Here is a tiny trained network, its code and every weight. The questions are about switching its units off for an input and a target symbol, where a switched-off unit gives its printed mean instead of its output.

import numpy as np


def w(rows, s, z=0):
    codes = np.array(rows[::2]) - 128.0
    scale = np.full(codes.shape[1], s)
    scale[-1] = z or s
    return codes * scale


def norm(h):
    return h / np.sqrt((h * h).mean(-1, keepdims=True) + 1e-5)


def f(y):
    return np.maximum(y, 0)


def softmax(a):
    e = np.exp(a - a.max(-1, keepdims=True))
    return e / e.sum(-1, keepdims=True)


def log_softmax(a):
    a = a - a.max(-1, keepdims=True)
    return a - np.log(np.exp(a).sum(-1, keepdims=True))


def net(x, mask):
    ids = ['ΠΦαβεζημτω'.index(c) for c in x.split()]
    T = len(ids)
    res = E[ids] + P[:T]
    u = 0
    for l in range(3):
        q, k, v = (norm(res) @ M[l].T for M in (Q, K, V))
        z = softmax(np.where(np.tri(T) > 0, q @ k.T / 2**0.5, -1e9)) @ v
        res = res + np.where(mask[u], z, O[l][:, -1]) @ O[l][:, :-1]
        u += 1
        y = f(norm(res) @ A[l][:, :-1].T + A[l][:, -1])
        res = res + np.where(mask[u : u + 4], y, B[l][:, -1]) @ B[l][:, :-1]
        u += 4
    return log_softmax(norm(res)[-1] @ U[:, :-1].T + U[:, -1])


Q, K, V, O, A, B = {}, {}, {}, {}, {}, {}
E = w([
[128,58,97,81,91,158,106,110,97,159,114],'Π',
[143,106,88,113,71,54,105,129,103,179,81],'Φ',
[107,158,94,66,48,20,251,202,110,102,87],'α',
[140,63,126,115,110,77,108,78,170,116,154],'β',
[150,79,130,61,107,71,104,127,103,111,119],'ε',
[65,101,47,187,131,157,202,148,105,118,130],'ζ',
[215,118,131,172,129,121,176,86,61,121,129],'η',
[236,58,131,82,162,136,46,158,175,72,158],'μ',
[133,161,42,158,13,109,113,66,152,129,149],'τ',
[184,126,187,138,148,182,233,129,181,141,42],'ω',
],0.019)
P = w([
[68,132,254,117,105,146,147,106,100,148,204],'0',
[110,77,208,130,79,104,96,129,77,136,153],'1',
[107,94,155,140,133,141,27,156,44,99,139],'2',
[128,74,158,127,95,119,113,112,94,114,168],'3',
[143,91,153,144,95,101,142,88,127,109,172],'4',
[162,106,129,122,107,110,139,103,124,115,169],'5',
[150,134,114,104,134,114,124,119,111,88,133],'6',
[160,121,86,87,145,125,118,122,128,103,128],'7',
[165,137,65,77,159,113,112,140,121,93,95],'8',
[183,120,35,63,164,144,127,126,134,120,99],'9',
[187,111,35,70,168,134,152,101,162,106,100],'10',
[217,125,23,60,195,140,140,122,171,121,89],'11',
],0.0096)
Q[0] = w([
[194,87,132,110,95,113,106,120,109,172,148],'0.h1',
[249,78,54,136,109,109,136,91,127,105,97],'0.h1',
],0.011)
K[0] = w([
[185,66,53,184,128,160,147,100,154,119,143],'0.h1',
[206,186,3,44,165,135,197,92,186,68,49],'0.h1',
],0.0058)
V[0] = w([
[61,122,166,103,188,189,176,84,101,75,120],'0.h1',
[81,171,61,164,151,114,158,61,111,28,253],'0.h1',
],0.004)
O[0] = w([
[154,149,131,140,97,9,116,56,174,187,197,7],'0.h1',
[171,41,116,138,91,140,134,142,95,112,76,118],'0.h1',
],0.016,0.0015)
A[0] = w([
[189,147,240,126,157,161,84,134,197,162,75,110],'0.n1',
[119,77,91,76,97,146,3,43,134,58,151,250],'0.n2',
[123,179,137,68,85,206,101,55,131,111,19,226],'0.n3',
[161,161,106,119,140,154,75,86,121,162,169,98],'0.n4',
],0.0056,0.0023)
B[0] = w([
[98,160,113,167,142,127,153,138,139,129,240,152],'0.n1',
[178,155,100,112,74,79,139,145,121,185,143,254],'0.n2',
[186,174,110,198,168,101,107,146,184,161,170,194],'0.n3',
[110,124,141,130,193,74,255,126,51,127,125,142],'0.n4',
],0.0094,0.0066)
Q[1] = w([
[182,164,125,195,91,202,31,163,92,64,191],'1.h1',
[177,101,2,69,68,21,149,158,50,237,178],'1.h1',
],0.0059)
K[1] = w([
[134,226,229,197,64,155,105,69,255,74,138],'1.h1',
[241,159,14,90,223,174,224,93,185,58,76],'1.h1',
],0.0045)
V[1] = w([
[4,59,79,98,94,78,143,184,114,132,155],'1.h1',
[142,71,83,149,240,127,180,159,188,106,67],'1.h1',
],0.0038)
O[1] = w([
[134,87,72,161,102,91,180,194,145,220,93,126],'1.h1',
[208,108,133,100,142,63,106,22,78,203,254,10],'1.h1',
],0.011,0.0012)
A[1] = w([
[65,115,148,193,135,69,127,50,69,187,120,241],'1.n1',
[139,82,112,87,49,92,2,53,54,234,97,131],'1.n2',
[170,195,42,83,165,96,175,162,95,142,209,204],'1.n3',
[170,111,111,181,135,98,111,100,139,197,180,252],'1.n4',
],0.006,0.0021)
B[1] = w([
[113,172,63,94,125,102,53,133,112,130,232,160],'1.n1',
[184,97,165,197,200,152,146,98,79,105,122,230],'1.n2',
[100,89,157,197,76,59,255,175,169,100,111,255],'1.n3',
[107,140,183,159,206,152,39,157,96,67,79,210],'1.n4',
],0.0077,0.0076)
Q[2] = w([
[165,57,83,158,121,126,114,144,100,83,87],'2.h1',
[195,106,168,172,248,96,129,132,87,100,130],'2.h1',
],0.012)
K[2] = w([
[207,111,3,117,99,83,152,99,121,79,141],'2.h1',
[225,195,71,115,214,118,169,112,197,166,130],'2.h1',
],0.0078)
V[2] = w([
[83,186,204,227,122,158,149,52,121,207,3],'2.h1',
[204,159,58,157,64,147,86,178,254,155,215],'2.h1',
],0.0048)
O[2] = w([
[250,192,171,156,64,61,90,150,163,133,168,1],'2.h1',
[163,187,33,132,35,162,119,152,135,159,187,228],'2.h1',
],0.015,0.0014)
A[2] = w([
[208,77,131,141,125,152,141,129,165,127,71,210],'2.n1',
[95,91,101,196,145,109,99,156,150,147,116,60],'2.n2',
[151,108,198,130,182,128,107,76,138,103,129,24],'2.n3',
[2,124,67,187,144,162,143,86,85,137,167,253],'2.n4',
],0.01,0.0024)
B[2] = w([
[40,198,125,118,70,167,111,103,155,138,107,254],'2.n1',
[59,51,133,94,206,143,77,96,193,114,175,178],'2.n2',
[82,254,227,194,98,120,135,76,18,96,34,184],'2.n3',
[166,44,226,73,162,237,146,110,105,108,254,214],'2.n4',
],0.0098,0.0077)
U = w([
[192,21,114,153,123,97,112,54,129,216,64,166],'Π',
[137,85,124,210,152,141,124,168,147,176,92,3],'Φ',
[180,153,30,90,29,203,98,101,98,124,92,148],'α',
[132,215,175,155,161,183,135,192,207,166,130,182],'β',
[62,99,100,99,109,94,196,186,146,113,66,120],'ε',
[108,156,140,83,96,150,155,107,84,253,140,58],'ζ',
[116,75,120,136,177,196,152,131,105,94,189,216],'η',
[125,160,167,170,143,152,126,85,68,90,60,164],'μ',
[33,133,106,131,91,142,93,78,194,149,114,131],'τ',
[223,109,102,156,118,57,112,112,83,91,201,74],'ω',
],0.0075,0.0021)

Each question gives the input, a string of symbols that net reads in full, and the target symbol t.
The units are the heads (2 rows each of Q, K, V and O) and the neurons (one row each of A and B). Each row of codes is followed by its name. A weight is (code - 128) times the scale printed after its matrix; where a second scale follows, it is the last column's (O, A, B and U).
mask holds one flag per unit, layer by layer, with each layer's heads first. A switched-off unit (its flag False) gives its mean, the last column of its rows in O or B, instead of its output. The means were averaged over made-up inputs and are rounded, as every weight is.
A unit's drop is (log p(t) with every unit on - log p(t) with that unit switched off) / (log p(t) with every unit on - log p(t) with every unit switched off).
The circuit of an input: a set's keep is (log p(t) with only the set's units on - log p(t) with every unit switched off) / (log p(t) with every unit on - log p(t) with every unit switched off). Starting from the 12 units with the biggest drops (on a tie, the unit counted first), units are removed one at a time, each time the one whose removal leaves the highest keep (on an exact tie, the one counted first), for as long as the keep stays at least 0.8.
circuit, biggest first: the units of the circuit, biggest drop first
unit that matters most: the unit with the biggest drop
top k neurons: the k neurons with the biggest drops, biggest first
top k neurons in layer l: the k neurons of layer l with the biggest drops, biggest first
input ε ε η ζ Π, target μ: unit that matters most : 1.n2
input Φ Π Π β, target τ: top 4 neurons : (1.n1 0.n2 1.n2 2.n1)
input ω α τ, target ω: circuit, biggest first : (2.n1 0.n2)
input τ η Π ζ τ, target α: circuit, biggest first : (0.h1 1.n3)
input Π τ τ ζ η τ η μ η, target η: circuit, biggest first : (2.h1 0.n2 2.n4)
input μ α ζ Φ α α η ζ Φ, target μ: top 2 neurons : (1.n2 1.n4)
input ε α Π ζ Π, target Π: top 2 neurons : (1.n2 0.n2)
input α ω Φ τ Π Φ, target α: circuit, biggest first : (0.h1 2.h1)
input ζ η ω η α η ζ ε α η ω β, target ω: circuit, biggest first : (1.h1 2.h1 0.h1)
input η Π β, target μ: circuit, biggest first : (2.n3 2.h1)
input Π Φ η Φ β μ ε, target η: circuit, biggest first : (2.h1 2.n4)
input β β ζ Φ α α α Φ, target Φ: circuit, biggest first : (1.h1 0.n3 0.h1)
input η α ζ β, target Π: top 2 neurons in layer 1 : (1.n2 1.n1)
input Π η ε η β, target μ: unit that matters most : 2.n3
input μ α α ε τ Π β, target α: circuit, biggest first : (2.h1 0.n3)
input α α Φ, target Φ: circuit, biggest first : (1.h1 1.n2)
input η η η η Π η η τ α η, target α: circuit, biggest first : (0.n3 0.n2 2.h1)
input η β ω α ω Π η α Φ, target μ: top 3 neurons : (1.n2 0.n1 0.n2)
input ζ Π Π μ β τ Φ α η Π ε, target μ: circuit, biggest first : (1.h1 1.n2 2.n3 2.h1)
input ε η ζ ω ω η μ β Φ, target η: top neuron : (0.n2)
input β ω β Φ, target ω: circuit, biggest first : (2.h1 0.h1 2.n1)
input ζ η ε ζ Φ, target Π: top 2 neurons : (1.n1 1.n2)
input η α Π β Φ, target τ: top 2 neurons in layer 2 : (2.n1 2.n2)
input β ω Π ω μ Π, target ω: top 3 neurons : (1.n3 0.n3 2.n1)
input ε ε τ Φ ε β α β, target τ: top 2 neurons : (2.n1 0.n2)
input Φ ζ Φ τ Φ Φ ε, target ε: top 2 neurons in layer 2 : (2.n4 2.n3)
